Here is a tiny trained network, its code and every weight. The questions are about switching its units off for an input and a class, where a switched-off unit gives its printed mean instead of its output.

import numpy as np


def w(rows, s, z=0):
    codes = np.array(rows[::2]) - 128.0
    scale = np.full(codes.shape[1], s)
    scale[-1] = z or s
    return codes * scale


def f(y):
    return np.maximum(y, 0)


def log_softmax(a):
    a = a - a.max(-1, keepdims=True)
    return a - np.log(np.exp(a).sum(-1, keepdims=True))


def net(x, mask):
    res = np.array(x, float).reshape(1, 5) / 4 @ E
    y = f(res @ A[0][:, :-1].T + A[0][:, -1])
    res = res + np.where(mask, y, B[0][:, -1]) @ B[0][:, :-1]
    return log_softmax(res[-1] @ U[:, :-1].T + U[:, -1])


A, B = {}, {}
E = w([
[196,74,118,42,128,90,7],'x0',
[188,176,10,226,126,22,112],'x1',
[110,244,229,164,127,82,40],'x2',
[215,33,223,223,119,87,161],'x3',
[2,51,127,147,124,37,100],'x4',
],0.004)
A[0] = w([
[161,144,67,171,133,80,106,84],'N1',
[136,68,72,117,127,145,166,84],'N2',
[120,157,156,136,132,114,102,89],'N3',
[48,77,136,141,134,74,109,117],'N4',
[126,131,136,132,135,134,126,253],'N5',
[118,212,210,155,127,93,77,101],'N6',
[56,85,126,139,126,79,112,93],'N7',
[124,165,163,139,131,111,97,89],'N8',
[148,44,41,109,132,161,186,105],'N9',
[124,174,172,147,126,108,93,87],'N10',
[131,70,79,114,122,150,168,80],'N11',
[58,87,127,138,127,81,113,92],'N12',
[209,40,223,206,126,93,157,71],'N13',
[69,195,52,61,128,151,106,85],'N14',
[67,186,59,70,130,151,112,89],'N15',
[251,195,138,110,133,200,156,91],'N16',
[196,72,116,51,122,93,13,87],'N17',
[61,180,137,215,123,160,237,104],'N18',
[174,163,131,116,125,164,129,87],'N19',
[169,163,25,200,128,59,114,82],'N20',
[77,79,240,47,132,221,127,73],'N21',
],0.013,0.0061)
B[0] = w([
[118,154,149,129,126,101,196,194],'N1',
[115,183,153,125,139,137,85,176],'N2',
[119,159,142,130,136,132,106,155],'N3',
[141,145,55,133,116,161,134,209],'N4',
[224,56,108,51,29,82,79,253],'N5',
[127,196,163,110,128,142,54,233],'N6',
[121,153,68,151,126,164,141,190],'N7',
[115,166,145,128,135,135,99,165],'N8',
[139,189,157,101,112,130,47,218],'N9',
[113,174,149,126,139,137,91,175],'N10',
[111,183,150,131,141,139,87,172],'N11',
[121,154,72,153,128,164,142,187],'N12',
[115,68,160,254,146,121,102,240],'N13',
[128,80,157,220,136,129,107,245],'N14',
[131,82,152,209,137,123,111,235],'N15',
[110,150,22,153,119,168,146,236],'N16',
[112,72,164,57,162,217,169,239],'N17',
[115,75,162,58,169,213,167,248],'N18',
[109,149,87,152,140,154,137,165],'N19',
[124,170,164,133,112,81,227,243],'N20',
[127,185,160,138,116,65,239,250],'N21',
],0.034,0.0061)
U = w([
[128,156,147,122,109,59,200,103],'0',
[130,63,141,200,142,107,94,110],'1',
[121,188,147,98,130,126,51,129],'2',
[124,140,2,137,112,160,137,132],'3',
[117,66,147,58,175,173,148,139],'4',
[198,69,86,66,76,63,91,253],'5',
[86,109,85,102,192,72,114,59],'6',
],0.0098,0.0034)

Each question gives the input, the list of numbers given to net, and the class t.
The units are the neurons (one row each of A and B). Each row of codes is followed by its name. A weight is (code - 128) times the scale printed after its matrix; where a second scale follows, it is the last column's (A, B and U).
mask holds one flag per neuron, in row order. A switched-off neuron (its flag False) gives its mean, the last column of its row in B, instead of its output. The means were averaged over made-up inputs and are rounded, as every weight is.
A unit's drop is (log p(t) with every unit on - log p(t) with that unit switched off) / (log p(t) with every unit on - log p(t) with every unit switched off).
The circuit of an input: a set's keep is (log p(t) with only the set's units on - log p(t) with every unit switched off) / (log p(t) with every unit on - log p(t) with every unit switched off). Starting from the 12 units with the biggest drops (on a tie, the unit counted first), units are removed one at a time, each time the one whose removal leaves the highest keep (on an exact tie, the one counted first), for as long as the keep stays at least 0.8.
units of the circuit, in order: the units of the circuit, biggest drop first
unit that matters most: the unit with the biggest drop
k most important neurons: the k neurons with the biggest drops, biggest first
drop of u: that unit's drop, to one decimal
input [6,-4,3,4,-5], class 4: unit that matters most	N17
input [-8,7,8,2,4], class 2: 4 most important neurons	N6, N21, N17, N10
input [-3,-2,-1,3,-3], class 5: 3 most important neurons	N17, N14, N15
input [8,1,1,7,7], class 4: 3 most important neurons	N17, N14, N15
input [6,-2,-2,7,8], class 3: 3 most important neurons	N4, N7, N12
input [-1,-7,-7,3,-5], class 0: 2 most important neurons	N21, N6
input [-6,4,5,6,-7], class 3: 3 most important neurons	N16, N14, N15
input [0,7,5,-5,-7], class 0: 3 most important neurons	N20, N1, N4
input [8,4,8,3,6], class 2: 2 most important neurons	N6, N18
input [8,6,-6,4,3], class 4: 2 most important neurons	N17, N21
input [-4,0,4,3,5], class 3: 3 most important neurons	N4, N17, N9
input [-6,-7,-1,-2,-6], class 0: 3 most important neurons	N21, N17, N4
input [8,1,6,7,3], class 4: 4 most important neurons	N17, N14, N15, N9
input [8,-6,1,5,4], class 4: units of the circuit, in order	N17
input [8,-7,-8,-7,5], class 2: drop of N20	0.8
input [3,-5,7,3,1], class 2: drop of N20	0.4
input [-7,0,5,-1,-1], class 4: drop of N9	0.1
